What each symbol does to the points:
c: Z167->Z132, Z215->Z879, Z327->Z219, Z10->Z166, Z405->Z604, Z284->Z357, Z247->Z38, Z796->Z239, Z188->Z831, Z524->Z446, Z287->Z935, Z177->Z265, Z867->Z892, Z920->Z625, Z453->Z110, Z684->Z728, Z130->Z748, Z979->Z182, Z526->Z53, Z477->Z450, Z763->Z161, Z831->Z539, Z446->Z947, Z808->Z684, Z65->Z358, Z68->Z927, Z457->Z453, Z450->Z920, Z445->Z292, Z110->Z320, Z639->Z476, Z333->Z457, Z840->Z168, Z836->Z612, Z403->Z230, Z150->Z257, Z40->Z294, Z566->Z836, Z182->Z150, Z604->Z306, Z927->Z648, Z320->Z837, Z990->Z232, Z966->Z867, Z632->Z808, Z644->Z177, Z472->Z868, Z460->Z333, Z239->Z447, Z330->Z470, Z606->Z170, Z132->Z639, Z451->Z375, Z588->Z37, Z753->Z330, Z625->Z753, Z281->Z525, Z221->Z215, Z219->Z445, Z134->Z460, Z470->Z458, Z651->Z247, Z892->Z451, Z86->Z284, Z678->Z651, Z357->Z990, Z254->Z130, Z375->Z973, Z265->Z40, Z842->Z644, Z34->Z287, Z525->Z403, Z539->Z678, Z716->Z134, Z168->Z34, Z868->Z167, Z728->Z68, Z476->Z514, Z38->Z389, Z532->Z281, Z458->Z93, Z794->Z957, Z358->Z566, Z879->Z477, Z389->Z526, Z973->Z405, Z806->Z979, Z166->Z532, Z294->Z840, Z313->Z966, Z53->Z221, Z612->Z86, Z37->Z815, Z93->Z524, Z447->Z606, Z648->Z449, Z449->Z472, Z957->Z10, Z154->Z716, Z292->Z254, Z232->Z327, Z935->Z806, Z947->Z65, Z230->Z632, Z837->Z763, Z306->Z796, Z161->Z780, Z170->Z154, Z514->Z699, Z699->Z188, Z847->Z313, Z780->Z794, Z257->Z847, Z815->Z842, Z748->Z588
p: Z167->Z935, Z215->Z796, Z327->Z525, Z10->Z292, Z405->Z920, Z284->Z10, Z247->Z451, Z796->Z330, Z188->Z847, Z524->Z453, Z287->Z188, Z177->Z868, Z867->Z221, Z920->Z170, Z453->Z612, Z684->Z177, Z130->Z684, Z979->Z678, Z526->Z405, Z477->Z447, Z763->Z990, Z831->Z313, Z446->Z110, Z808->Z644, Z65->Z837, Z68->Z40, Z457->Z836, Z450->Z606, Z445->Z230, Z110->Z86, Z639->Z979, Z333->Z566, Z840->Z476, Z836->Z780, Z403->Z37, Z150->Z247, Z40->Z132, Z566->Z161, Z182->Z651, Z604->Z625, Z927->Z294, Z320->Z284, Z990->Z532, Z966->Z53, Z632->Z842, Z644->Z472, Z472->Z34, Z460->Z358, Z239->Z470, Z330->Z134, Z606->Z93, Z132->Z806, Z451->Z879, Z588->Z68, Z753->Z716, Z625->Z154, Z281->Z748, Z221->Z306, Z219->Z403, Z134->Z65, Z470->Z460, Z651->Z892, Z892->Z215, Z86->Z957, Z678->Z867, Z357->Z166, Z254->Z808, Z375->Z477, Z265->Z167, Z842->Z449, Z34->Z699, Z525->Z588, Z539->Z966, Z716->Z947, Z168->Z514, Z868->Z287, Z728->Z265, Z476->Z182, Z38->Z375, Z532->Z130, Z458->Z333, Z794->Z219, Z358->Z763, Z879->Z239, Z389->Z973, Z973->Z450, Z806->Z539, Z166->Z254, Z294->Z639, Z313->Z526, Z53->Z604, Z612->Z794, Z37->Z927, Z93->Z457, Z447->Z458, Z648->Z840, Z449->Z168, Z957->Z445, Z154->Z446, Z292->Z632, Z232->Z281, Z935->Z831, Z947->Z320, Z230->Z815, Z837->Z357, Z306->Z753, Z161->Z232, Z170->Z524, Z514->Z150, Z699->Z257, Z847->Z389, Z780->Z327, Z257->Z38, Z815->Z648, Z748->Z728
h: Z167->Z168, Z215->Z405, Z327->Z166, Z10->Z327, Z405->Z879, Z284->Z780, Z247->Z966, Z796->Z920, Z188->Z182, Z524->Z460, Z287->Z476, Z177->Z648, Z867->Z389, Z920->Z239, Z453->Z358, Z684->Z815, Z130->Z230, Z979->Z188, Z526->Z451, Z477->Z306, Z763->Z86, Z831->Z150, Z446->Z333, Z808->Z37, Z65->Z453, Z68->Z644, Z457->Z65, Z450->Z796, Z445->Z281, Z110->Z566, Z639->Z287, Z333->Z947, Z840->Z167, Z836->Z837, Z403->Z130, Z150->Z539, Z40->Z472, Z566->Z320, Z182->Z831, Z604->Z477, Z927->Z177, Z320->Z836, Z990->Z957, Z966->Z38, Z632->Z588, Z644->Z927, Z472->Z294, Z460->Z446, Z239->Z625, Z330->Z170, Z606->Z330, Z132->Z34, Z451->Z53, Z588->Z808, Z753->Z606, Z625->Z447, Z281->Z292, Z221->Z973, Z219->Z532, Z134->Z524, Z470->Z154, Z651->Z313, Z892->Z526, Z86->Z161, Z678->Z847, Z357->Z794, Z254->Z403, Z375->Z221, Z265->Z449, Z842->Z68, Z34->Z639, Z525->Z254, Z539->Z257, Z716->Z93, Z168->Z132, Z868->Z840, Z728->Z842, Z476->Z935, Z38->Z867, Z532->Z445, Z458->Z716, Z794->Z990, Z358->Z110, Z879->Z604, Z389->Z892, Z973->Z215, Z806->Z699, Z166->Z219, Z294->Z868, Z313->Z247, Z53->Z375, Z612->Z763, Z37->Z684, Z93->Z134, Z447->Z753, Z648->Z265, Z449->Z40, Z957->Z232, Z154->Z458, Z292->Z525, Z232->Z10, Z935->Z514, Z947->Z457, Z230->Z748, Z837->Z612, Z306->Z450, Z161->Z284, Z170->Z470, Z514->Z806, Z699->Z979, Z847->Z651, Z780->Z357, Z257->Z678, Z815->Z728, Z748->Z632
k: Z167->Z265, Z215->Z892, Z327->Z780, Z10->Z284, Z405->Z526, Z284->Z320, Z247->Z150, Z796->Z215, Z188->Z287, Z524->Z170, Z287->Z868, Z177->Z684, Z867->Z678, Z920->Z405, Z453->Z524, Z684->Z130, Z130->Z532, Z979->Z639, Z526->Z313, Z477->Z375, Z763->Z358, Z831->Z935, Z446->Z154, Z808->Z254, Z65->Z134, Z68->Z588, Z457->Z93, Z450->Z973, Z445->Z957, Z110->Z446, Z639->Z294, Z333->Z458, Z840->Z648, Z836->Z457, Z403->Z219, Z150->Z514, Z40->Z68, Z566->Z333, Z182->Z476, Z604->Z53, Z927->Z37, Z320->Z947, Z990->Z763, Z966->Z539, Z632->Z292, Z644->Z808, Z472->Z644, Z460->Z470, Z239->Z879, Z330->Z796, Z606->Z450, Z132->Z40, Z451->Z247, Z588->Z525, Z753->Z306, Z625->Z604, Z281->Z232, Z221->Z867, Z219->Z794, Z134->Z330, Z470->Z239, Z651->Z182, Z892->Z651, Z86->Z110, Z678->Z979, Z357->Z837, Z254->Z166, Z375->Z38, Z265->Z728, Z842->Z632, Z34->Z472, Z525->Z327, Z539->Z806, Z716->Z753, Z168->Z449, Z868->Z177, Z728->Z748, Z476->Z840, Z38->Z257, Z532->Z990, Z458->Z447, Z794->Z612, Z358->Z460, Z879->Z451, Z389->Z847, Z973->Z389, Z806->Z132, Z166->Z357, Z294->Z927, Z313->Z831, Z53->Z966, Z612->Z453, Z37->Z403, Z93->Z606, Z447->Z477, Z648->Z815, Z449->Z842, Z957->Z86, Z154->Z625, Z292->Z10, Z232->Z161, Z935->Z167, Z947->Z716, Z230->Z445, Z837->Z65, Z306->Z221, Z161->Z566, Z170->Z920, Z514->Z168, Z699->Z34, Z847->Z188, Z780->Z836, Z257->Z699, Z815->Z230, Z748->Z281
i: Z167->Z840, Z215->Z973, Z327->Z10, Z10->Z232, Z405->Z215, Z284->Z161, Z247->Z313, Z796->Z450, Z188->Z979, Z524->Z134, Z287->Z639, Z177->Z927, Z867->Z38, Z920->Z796, Z453->Z65, Z684->Z37, Z130->Z403, Z979->Z699, Z526->Z892, Z477->Z604, Z763->Z612, Z831->Z182, Z446->Z460, Z808->Z588, Z65->Z457, Z68->Z842, Z457->Z947, Z450->Z306, Z445->Z532, Z110->Z358, Z639->Z34, Z333->Z446, Z840->Z868, Z836->Z320, Z403->Z254, Z150->Z831, Z40->Z449, Z566->Z110, Z182->Z188, Z604->Z879, Z927->Z644, Z320->Z566, Z990->Z794, Z966->Z247, Z632->Z748, Z644->Z68, Z472->Z40, Z460->Z524, Z239->Z920, Z330->Z606, Z606->Z753, Z132->Z168, Z451->Z526, Z588->Z632, Z753->Z447, Z625->Z239, Z281->Z445, Z221->Z375, Z219->Z166, Z134->Z93, Z470->Z170, Z651->Z847, Z892->Z389, Z86->Z763, Z678->Z257, Z357->Z780, Z254->Z525, Z375->Z53, Z265->Z648, Z842->Z728, Z34->Z132, Z525->Z292, Z539->Z150, Z716->Z458, Z168->Z167, Z868->Z294, Z728->Z815, Z476->Z287, Z38->Z966, Z532->Z219, Z458->Z154, Z794->Z357, Z358->Z453, Z879->Z405, Z389->Z867, Z973->Z221, Z806->Z514, Z166->Z327, Z294->Z472, Z313->Z651, Z53->Z451, Z612->Z837, Z37->Z808, Z93->Z716, Z447->Z625, Z648->Z177, Z449->Z265, Z957->Z990, Z154->Z470, Z292->Z281, Z232->Z957, Z935->Z476, Z947->Z333, Z230->Z130, Z837->Z836, Z306->Z477, Z161->Z86, Z170->Z330, Z514->Z935, Z699->Z806, Z847->Z678, Z780->Z284, Z257->Z539, Z815->Z684, Z748->Z230
q: Z167->Z40, Z215->Z451, Z327->Z794, Z10->Z357, Z405->Z53, Z284->Z837, Z247->Z257, Z796->Z879, Z188->Z935, Z524->Z154, Z287->Z167, Z177->Z728, Z867->Z651, Z920->Z604, Z453->Z446, Z684->Z748, Z130->Z281, Z979->Z476, Z526->Z966, Z477->Z973, Z763->Z566, Z831->Z806, Z446->Z716, Z808->Z130, Z65->Z460, Z68->Z37, Z457->Z524, Z450->Z405, Z445->Z10, Z110->Z947, Z639->Z840, Z333->Z93, Z840->Z449, Z836->Z453, Z403->Z445, Z150->Z699, Z40->Z927, Z566->Z457, Z182->Z514, Z604->Z221, Z927->Z815, Z320->Z65, Z990->Z161, Z966->Z678, Z632->Z254, Z644->Z684, Z472->Z177, Z460->Z458, Z239->Z477, Z330->Z239, Z606->Z920, Z132->Z294, Z451->Z38, Z588->Z403, Z753->Z796, Z625->Z306, Z281->Z327, Z221->Z892, Z219->Z957, Z134->Z470, Z470->Z447, Z651->Z150, Z892->Z247, Z86->Z320, Z678->Z182, Z357->Z763, Z254->Z532, Z375->Z389, Z265->Z68, Z842->Z808, Z34->Z868, Z525->Z219, Z539->Z979, Z716->Z330, Z168->Z472, Z868->Z265, Z728->Z588, Z476->Z168, Z38->Z847, Z532->Z232, Z458->Z606, Z794->Z86, Z358->Z333, Z879->Z375, Z389->Z313, Z973->Z526, Z806->Z639, Z166->Z990, Z294->Z648, Z313->Z539, Z53->Z867, Z612->Z110, Z37->Z230, Z93->Z170, Z447->Z450, Z648->Z842, Z449->Z644, Z957->Z284, Z154->Z753, Z292->Z166, Z232->Z780, Z935->Z132, Z947->Z134, Z230->Z292, Z837->Z358, Z306->Z215, Z161->Z836, Z170->Z625, Z514->Z34, Z699->Z287, Z847->Z831, Z780->Z612, Z257->Z188, Z815->Z632, Z748->Z525

In the rows, zero is written as 499.

The rows follow the links: the fewer symbols apart two points are, the more alike their rows tend to be.

Name the point of each row.
[ 722  595  526  355  513  457  624  567  303  318  346  485  292  448  514  671  515  754  456  310  594  473  317  373  177  490  539  601  487  633  588  320  532  525  353  790  783  278  317  546  330  525  412  539  679  573  515  440  246  639  700  713  188  336  443  366  714  453] | Z796
[ 219  595  593  595  330  556  517  514  330  631  460  500  626  794  797  506  394  704  565  478  521  542  472  581  506  571  411  394  697  344  411  442  203  466  295  432  461  703  407  449  615  580  605  364  392  652  480  476  631  586  202  419  649  978  736  547  404  807] | Z168
[ 268  413  465  410  359  518  444  751  466  864  668  466  514  355  277  471  343  606  356  495  552  709  290  271  519  325  606  373  634  384  460  545  644  614  213  796  606  558  627  604  336  514  490  552  577  798  553  415  541  559  422  371  510  643  593  276  685  797] | Z892
[ 316  397  512  649  501  534  344  448  691  673  660  528  707  542  483  321  456  233  531  685  427  525  678  603  825  538  491  378  505  405  401  702  515  447  672  215  216  692  713  464  663  473  573  500  308  429  472  554  744  359  282  270  792  649  561  627  305  535] | Z684
[ 155  653  442  730  470  490  621  343  450  656  498  481  616  565  604  533  598  308  605  528  150  299  635  662  576  400  313  509  533  259  419  457  292  491  555  106  399  667  478  440  547  567  613  213  460  427  486  615  577  456  424  409  746  632  595  787  197  414] | Z230
[ 847  485  560  332  511  485  484  567  400  272  365  482  295  449  480  597  477  743  447  370  730  528  328  357  239  546  613  585  450  706  598  389  588  516  406  839  705  236  404  511  362  506  392  629  632  575  506  388  304  626  646  715  183  308  432  319  752  494] | Z306
[ 244  488  473  424  344  507  463  737  403  884  669  468  503  357  297  525  350  619  345  490  529  660  301  266  453  287  615  406  649  360  444  520  618  630  210  769  641  556  639  601  289  536  520  470  623  832  567  390  514  574  420  372  525  648  629  322  650  769] | Z389
[ 744  574  745  658  472  547  208  286  421  339  335  556  545  696  771  482  452  562  598  521  637  414  603  461  384  748  587  503  561  689  353  476  381  344  606  371  313  189  634  320  508  607  603  431  362  572  445  290  536  572  290  464  536  779  772  786  456  522] | Z449
[ 738  425  502  562  646  485  536  317  626   81  361  541  519  620  650  419  617  413  630  525  538  419  702  752  637  698  395  574  322  657  618  542  398  377  768  265  304  520  382  431  754  436  442  638  371  109  453  634  541  381  603  598  468  374  323  584  392  242] | Z327
[ 635  789  619  444  393  517  305  498  346  788  474  447  429  498  504  635  458  452  413  552  552  387  400  262  159  550  636  432  684  493  225  296  629  549  464  615  784  327  576  440  212  621  597  235  656  893  448  257  371  678  387  604  512  498  696  598  481  619] | Z651
[ 155  222  352  610  564  488  783  531  548  302  519  526  535  428  458  395  547  616  570  373  302  630  521  690  788  324  320  594  375  376  760  677  294  508  378  403  230  640  427  587  717  428  445  700  415  158  586  715  592  326  635  318  515  564  373  430  553  417] | Z780
[ 614  271  462  527  655  501  591  383  662  114  434  573  522  569  584  360  566  482  597  501  531  535  675  763  737  630  395  559  305  615  699  630  396  392  669  349  259  598  383  482  803  387  429  739  335   90  470  704  597  330  612  515  477  409  287  487  470  300] | Z232
[ 527  771  590  483  384  515  352  528  338  839  499  426  451  458  460  645  465  475  399  496  508  389  375  267  196  460  600  434  657  456  259  326  612  562  421  604  787  354  605  462  182  614  589  224  637  903  471  261  372  685  392  537  510  538  699  582  496  644] | Z313
[ 225  490  408  719  549  443  781  406  348  366  409  517  387  306  424  634  631  606  579  281   99  365  432  502  444  143  365  778  402  429  656  513  301  519  344  412  385  181  541  536  360  486  581  420  637  351  602  527  344  430  712  358  438  469  525  725  581  263] | Z836
[ 416  534  423  700  583  449  713  352  369  339  384  512  345  307  402  646  666  553  554  299  190  327  458  439  382  213  424  786  387  516  604  475  401  518  426  425  418   88  585  502  288  496  565  414  642  372  572  467  299  468  773  420  386  370  507  743  574  195] | Z566
[ 243  424  276  345  530  468  815  745  539  676  666  441  453  289  226  539  538  465  404  447  310  589  385  542  583  237  393  488  448  270  658  488  588  659  371  621  689  782  317  692  477  408  387  546  656  430  543  690  446  430  735  545  476  237  241  231  529  472] | Z154
[ 920  726  662  353  459  520  164  477  526  649  488  454  499  589  537  548  429  347  438  654  762  425  504  341  253  766  681  359  608  659  230  350  711  479  675  573  746  444  559  396  368  582  519  375  517  775  374  308  440  643  348  715  458  401  574  530  443  584] | Z539
[ 324  633  636  637  327  550  467  413  287  527  375  507  597  788  833  531  405  727  602  454  516  498  494  553  417  599  443  431  678  411  384  403  193  423  347  417  445  507  441  391  546  632  651  333  393  648  488  399  593  630  210  446  586  967  793  672  411  719] | Z840
[ 449  277  470  314  418  514  406  771  565  680  648  478  496  351  274  399  342  644  355  513  722  796  315  310  589  432  670  395  559  502  560  624  719  579  300  889  552  561  617  604  455  452  451  731  541  691  575  412  548  518  472  410  437  547  494  173  756  763] | Z53
[ 867  346  521  274  524  509  357  659  528  330  486  514  372  431  408  484  417  697  406  465  838  665  370  322  385  608  669  505  474  742  592  523  688  506  468  868  614  316  506  523  437  460  390  753  541  567  501  386  403  567  597  612  213  358  415  221  785  577] | Z879
[ 630  236  514  287  457  542  346  739  590  537  621  507  456  384  303  394  345  665  351  492  816  781  348  320  569  514  675  407  508  616  560  613  742  546  359  902  531  494  602  583  481  437  395  786  510  626  526  416  520  518  504  471  361  480  442  137  791  705] | Z221
[ 108  580  440  705  466  496  587  411  526  715  594  495  648  575  540  468  565  276  580  584  192  398  646  652  691  407  348  463  530  241  402  533  340  503  547  151  334  720  550  492  586  518  604  278  426  432  494  614  647  417  360  342  812  676  559  730  214  470] | Z632

Each walk starts at a row. The symbols on each line, taken left to right, move it on to the next point.
Each answer is a row, close to the row of the point it stands for.
[ 826  457  696  614  515  556  134  302  594  352  398  561  574  638  652  399  449  426  575  624  720  457  676  466  524  779  630  467  503  740  353  608  519  351  732  360  229  259  716  340  563  545  593  540  314  515  433  308  602  500  301  417  549  662  681  720  457  493]
c q p p q c h [ 258  623  607  630  319  554  513  468  300  587  413  511  603  774  817  515  386  724  583  449  513  523  483  563  442  564  428  391  689  370  379  458  191  447  305  412  465  584  419  433  587  613  602  344  380  653  481  424  607  608  195  436  628  969  759  589  425  766]
q h i c k q [ 400  356  524  638  518  544  289  411  741  637  622  536  683  570  504  312  469  216  541  718  520  539  701  612  819  595  524  390  492  464  404  707  514  435  723  255  170  665  740  429  676  469  554  525  284  413  472  515  762  370  293  294  787  652  568  605  321  537]
[ 489  642  694  688  359  538  372  347  304  415  326  537  563  745  851  544  448  683  616  438  568  421  551  500  362  657  493  480  660  544  365  426  227  388  428  384  395  323  520  347  505  611  623  342  386  618  465  328  542  616  240  430  560  917  822  768  445  641]
i q h c p p q [ 217  530  532  498  339  560  520  599  418  678  534  493  666  759  734  459  353  676  502  539  575  618  503  582  573  590  435  307  693  311  436  489  290  493  322  484  489  846  374  493  684  556  543  446  373  636  482  516  696  573  207  447  641  937  648  414  397  856]
c c k q k [ 698  368  632  597  531  541  137  359  711  462  555  550  652  592  559  332  457  309  554  685  695  545  711  518  691  726  621  410  483  635  376  676  602  356  769  309  175  430  768  368  645  486  555  596  266  459  462  404  689  414  288  368  669  630  604  651  409  512]
[ 789  424  670  611  513  539  123  309  640  375  460  554  598  621  634  354  454  386  552  650  732  489  688  501  584  765  638  437  500  722  350  635  551  350  754  336  212  319  740  328  605  508  570  568  284  477  438  336  635  476  278  419  589  650  633  688  444  496]
h p p q p q h c c [ 464  445  533  352  387  566  363  654  599  684  612  489  688  731  624  371  341  515  462  665  748  699  535  592  665  728  526  237  646  407  400  520  520  472  482  567  542  953  407  497  716  500  467  566  324  628  443  542  716  528  216  525  645  744  494  244  417  850]
c c i p q k [ 292  487  526  413  360  571  467  653  527  693  582  501  676  743  680  393  347  583  487  587  667  681  510  595  632  662  462  250  671  330  423  520  378  490  396  516  519  927  372  492  706  535  506  515  359  614  459  549  706  555  194  479  660  837  572  322  412  859]
[  57  382  350  689  542  463  818  493  372  393  460  516  477  355  436  537  593  648  573  302  125  491  443  590  604  166  313  681  418  354  724  591  274  538  278  394  324  400  498  576  492  446  534  516  554  280  623  632  468  395  676  286  493  577  498  584  574  342]
q c p q c c p q c [ 425  208  383  533  612  497  655  489  630  173  510  549  543  505  536  350  547  538  577  474  475  602  604  738  810  494  376  561  324  525  745  679  369  437  569  396  217  638  409  539  814  369  425  767  349  104  532  725  614  332  603  425  514  487  302  414  502  370]
k c c i c c q [  48  298  343  651  530  476  812  525  465  370  517  536  509  393  458  466  551  667  560  327  199  583  472  643  720  206  308  637  411  350  752  634  268  522  306  406  251  540  454  597  615  433  501  585  498  241  611  697  539  362  651  287  527  604  435  486  565  391]
[ 760  501  518  568  661  492  537  279  589  109  339  532  497  636  683  436  634  411  650  535  502  360  709  727  559  701  405  592  333  648  601  509  383  374  777  249  355  478  377  422  726  449  451  568  369  148  449  619  497  398  584  617  469  341  348  641  362  212]
h i i c h [ 705  622  536  606  637  480  559  215  514  172  314  514  503  640  727  535  663  370  647  527  418  268  711  714  455  673  382  613  392  623  513  417  342  391  763  165  416  417  355  383  631  509  508  436  427  229  423  586  455  440  566  656  474  368  426  745  293  200]
q c p q c c p q c [ 199  706  445  737  490  484  650  310  432  616  475  483  585  602  610  553  616  302  609  519  159  279  637  666  531  394  303  534  523  296  401  425  262  487  564   93  415  613  454  450  526  552  619  195  474  422  485  606  531  452  433  435  712  611  577  827  199  365]
[ 374  462  548  354  368  548  412  643  553  706  620  477  689  728  648  387  335  566  476  629  717  692  543  580  664  700  497  241  656  360  431  511  455  500  429  543  520  945  380  509  714  516  485  539  327  627  445  568  727  530  209  501  641  785  541  277  405  850]
i q k h h h h i p i [ 202  566  562  535  305  573  552  558  369  645  501  478  646  750  760  482  367  678  546  488  522  603  485  579  554  593  412  337  712  311  420  454  245  462  288  459  482  761  392  471  626  569  583  389  369  658  493  515  675  589  198  429  673  964  686  479  413  840]
i q c p c c c h [ 867  559  620  283  479  539  175  551  646  610  560  467  587  655  554  409  386  357  410  715  882  583  570  463  475  846  657  253  601  626  296  443  719  470  709  594  661  706  487  437  579  507  442  546  380  674  372  432  599  580  295  680  535  457  475  356  427  695]
[ 616  352  591  622  541  541  169  405  734  529  579  558  659  577  531  302  448  286  535  712  628  555  708  547  757  690  595  396  481  601  388  688  570  390  771  301  159  528  763  395  675  471  553  591  270  453  454  452  716  394  303  334  682  627  574  636  369  526]
p i i c k q p [ 750  387  679  590  525  537  115  313  669  411  492  551  618  619  593  333  455  341  562  677  711  509  688  505  639  776  633  422  465  696  358  667  579  343  768  346  178  360  738  351  630  509  554  566  268  460  443  381  673  441  298  389  620  628  632  674  418  504]
k h k q q h i [ 686  335  457  522  653  500  561  363  648  103  430  554  508  591  617  390  585  439  625  518  551  488  704  742  676  658  391  557  315  626  650  594  421  397  743  306  275  570  381  461  801  416  420  679  343  114  460  667  566  370  614  556  455  367  296  519  417  271]
[ 353  681  540  465  359  510  433  605  338  906  571  426  462  408  388  624  419  548  400  487  467  490  311  242  288  356  590  428  683  374  322  389  601  593  289  681  718  410  622  532  208  597  602  272  642  893  523  311  395  659  392  457  545  625  704  500  573  714]
h p i c i [ 542  255  487  310  477  523  367  757  596  600  631  514  480  368  301  396  336  641  338  510  767  799  336  304  577  479  663  400  518  561  575  631  743  565  338  898  542  521  603  605  463  461  417  777  512  657  536  420  557  520  501  437  383  514  466  131  780  733]
k k h c h k [ 943  632  642  302  476  528  156  490  599  607  506  464  525  638  549  490  418  347  425  704  858  485  545  388  365  837  689  309  591  654  260  409  731  461  718  590  700  560  495  419  477  531  476  477  465  738  378  364  505  604  327  710  491  408  518  422  444  628]
[ 410  757  501  704  553  488  634  230  420  437  387  484  556  625  707  604  666  349  651  512  207  219  661  694  426  499  322  584  463  415  424  373  262  444  648  110  474  489  397  432  508  566  573  219  492  360  460  571  466  457  508  546  623  513  554  864  216  266]
h i p c c h q q i [ 314  731  483  712  523  474  638  257  403  517  389  484  544  621  683  622  655  339  636  488  184  224  651  683  448  455  326  573  486  375  400  400  252  454  614   95  466  533  418  449  518  558  610  202  491  388  468  589  484  475  473  502  650  566  564  845  193  321]
p p i c c h p i k [ 798  478  727  630  489  532  171  284  543  333  373  564  550  661  699  438  460  471  585  599  727  440  639  478  477  786  646  482  532  747  336  561  471  345  716  376  252  225  705  302  547  552  585  502  327  522  426  303  579  522  286  442  528  683  693  760  449  488]
